Here is a tiny trained network, its code and every weight. The questions are about switching its units off for an input and a class, where a switched-off unit gives its printed mean instead of its output.

import numpy as np


def w(rows, s, z=0):
    codes = np.array(rows[::2]) - 128.0
    scale = np.full(codes.shape[1], s)
    scale[-1] = z or s
    return codes * scale


def norm(h):
    return h / np.sqrt((h * h).mean(-1, keepdims=True) + 1e-5)


def f(y):
    return np.maximum(y, 0)


def log_softmax(a):
    a = a - a.max(-1, keepdims=True)
    return a - np.log(np.exp(a).sum(-1, keepdims=True))


def net(x, mask):
    res = np.array(x, float).reshape(1, 3) / 4 @ E
    u = 0
    for l in range(4):
        y = f(norm(res) @ A[l][:, :-1].T + A[l][:, -1])
        res = res + np.where(mask[u : u + 5], y, B[l][:, -1]) @ B[l][:, :-1]
        u += 5
    return log_softmax(norm(res)[-1] @ U[:, :-1].T + U[:, -1])


A, B = {}, {}
E = w([
[227,123,158,174,78,40,122,216,193],'x0',
[196,185,92,252,228,159,77,121,78],'x1',
[123,73,122,127,128,128,68,128,138],'x2',
],0.0035)
A[0] = w([
[151,8,167,145,114,122,20,150,131,67],'L0N1',
[145,98,156,129,79,102,149,189,126,91],'L0N2',
[155,221,161,144,121,121,254,143,128,7],'L0N3',
[128,66,109,131,149,133,75,104,129,19],'L0N4',
[166,139,127,176,127,113,111,176,119,150],'L0N5',
],0.0092,0.0018)
B[0] = w([
[55,224,27,91,89,125,124,196,102,235],'L0N1',
[214,107,148,120,151,77,152,67,222,251],'L0N2',
[25,211,2,82,83,111,93,210,99,250],'L0N3',
[71,205,84,104,121,105,156,157,109,174],'L0N4',
[198,93,163,111,153,80,148,79,219,253],'L0N5',
],0.0065,0.0049)
A[1] = w([
[200,180,97,225,155,120,42,177,128,56],'L1N1',
[130,125,136,132,123,131,126,134,124,125],'L1N2',
[101,148,117,118,117,160,131,117,108,212],'L1N3',
[139,79,173,93,2,108,154,205,146,7],'L1N4',
[136,123,158,143,98,151,136,154,101,119],'L1N5',
],0.0099,0.0016)
B[1] = w([
[37,57,163,23,103,65,255,140,123,254],'L1N1',
[131,117,128,134,126,123,126,125,132,128],'L1N2',
[161,154,91,101,111,79,124,131,204,220],'L1N3',
[64,84,144,83,186,63,243,137,98,233],'L1N4',
[136,145,114,112,137,139,120,120,136,128],'L1N5',
],0.0061,0.0059)
A[2] = w([
[116,129,184,206,64,249,63,158,5,4],'L2N1',
[195,140,145,166,77,162,58,155,110,104],'L2N2',
[133,127,130,130,125,130,129,129,125,119],'L2N3',
[166,113,182,168,43,137,98,209,78,83],'L2N4',
[133,125,142,136,111,131,116,140,124,105],'L2N5',
],0.022,0.00034)
B[2] = w([
[38,36,172,3,213,22,173,77,206,128],'L2N1',
[81,96,173,111,175,56,220,172,123,128],'L2N2',
[117,115,133,125,133,132,134,132,122,128],'L2N3',
[177,154,87,118,99,177,60,35,195,128],'L2N4',
[183,156,112,123,104,135,97,104,189,128],'L2N5',
],0.008)
A[3] = w([
[135,139,95,69,125,104,141,96,188,250],'L3N1',
[81,139,99,65,142,209,108,12,140,88],'L3N2',
[186,117,151,122,104,149,78,135,155,121],'L3N3',
[131,129,136,141,120,129,116,136,117,122],'L3N4',
[81,50,177,115,177,124,190,119,87,154],'L3N5',
],0.011,0.0019)
B[3] = w([
[139,125,159,198,150,229,56,121,55,252],'L3N1',
[178,99,148,103,130,1,205,180,202,169],'L3N2',
[114,138,104,109,139,153,63,172,130,128],'L3N3',
[144,137,123,122,130,153,130,123,114,128],'L3N4',
[119,141,134,149,171,202,86,56,107,182],'L3N5',
],0.0063,0.017)
U = w([
[85,100,155,108,159,153,156,85,103,167],'0',
[97,158,90,99,105,106,133,173,130,153],'1',
[191,108,158,142,143,88,138,145,174,147],'2',
[139,141,124,174,114,179,66,117,111,204],'3',
[148,102,140,145,13,138,122,91,136,21],'4',
[142,96,145,139,5,133,109,86,134,9],'5',
[144,105,140,140,20,132,113,81,134,1],'6',
[140,108,134,134,60,143,121,100,141,6],'7',
],0.018,0.0047)

Each question gives the input, the list of numbers given to net, and the class t.
The units are the neurons (one row each of A and B). Each row of codes is followed by its name. A weight is (code - 128) times the scale printed after its matrix; where a second scale follows, it is the last column's (A, B and U).
mask holds one flag per neuron, layer by layer. A switched-off neuron (its flag False) gives its mean, the last column of its row in B, instead of its output. The means were averaged over made-up inputs and are rounded, as every weight is.
A unit's drop is (log p(t) with every unit on - log p(t) with that unit switched off) / (log p(t) with every unit on - log p(t) with every unit switched off).
The circuit of an input: a set's keep is (log p(t) with only the set's units on - log p(t) with every unit switched off) / (log p(t) with every unit on - log p(t) with every unit switched off). Starting from the 12 units with the biggest drops (on a tie, the unit counted first), units are removed one at a time, each time the one whose removal leaves the highest keep (on an exact tie, the one counted first), for as long as the keep stays at least 0.8.
circuit, biggest first: the units of the circuit, biggest drop first
unit that matters most: the unit with the biggest drop
top k neurons: the k neurons with the biggest drops, biggest first
k most important neurons of layer l: the k neurons of layer l with the biggest drops, biggest first
input [-7,2,8], class 1: unit that matters most => L0N4
input [-4,5,-7], class 1: circuit, biggest first => L0N3, L3N5
input [7,-5,7], class 1: 2 most important neurons of layer 1 => L1N4, L1N1
input [6,6,1], class 0: top 2 neurons => L1N1, L3N2
input [-5,0,-3], class 2: top 2 neurons => L3N2, L1N1
input [-5,1,0], class 2: top 3 neurons => L3N2, L0N3, L1N1
input [-6,-5,-5], class 2: top 3 neurons => L3N2, L1N1, L1N4
input [-3,7,8], class 1: top 3 neurons => L0N4, L0N1, L0N2
input [-6,0,-1], class 2: circuit, biggest first => L3N2, L1N1
input [-5,-4,-4], class 2: circuit, biggest first => L3N2, L1N1, L1N4
input [6,6,0], class 0: top 3 neurons => L1N1, L3N2, L1N3
input [-8,4,-3], class 2: top 2 neurons => L3N2, L1N3
input [-7,3,3], class 2: top 3 neurons => L3N2, L0N3, L0N1
input [4,6,6], class 0: circuit, biggest first => L1N1
input [-8,6,-1], class 2: circuit, biggest first => L3N2, L1N4
input [2,-3,-3], class 3: top 3 neurons => L3N2, L1N1, L3N1
input [1,-2,3], class 3: top 4 neurons => L1N1, L3N2, L0N2, L0N3
input [-2,1,-3], class 3: 2 most important neurons of layer 0 => L0N1, L0N4
input [0,7,8], class 1: top 2 neurons => L0N1, L0N4
input [8,2,8], class 1: unit that matters most => L0N1
input [-3,-2,-4], class 1: top 3 neurons => L0N3, L0N2, L0N5
input [-7,-6,-1], class 2: circuit, biggest first => L3N2, L1N1, L0N3
input [3,2,-3], class 3: 2 most important neurons of layer 1 => L1N4, L1N3
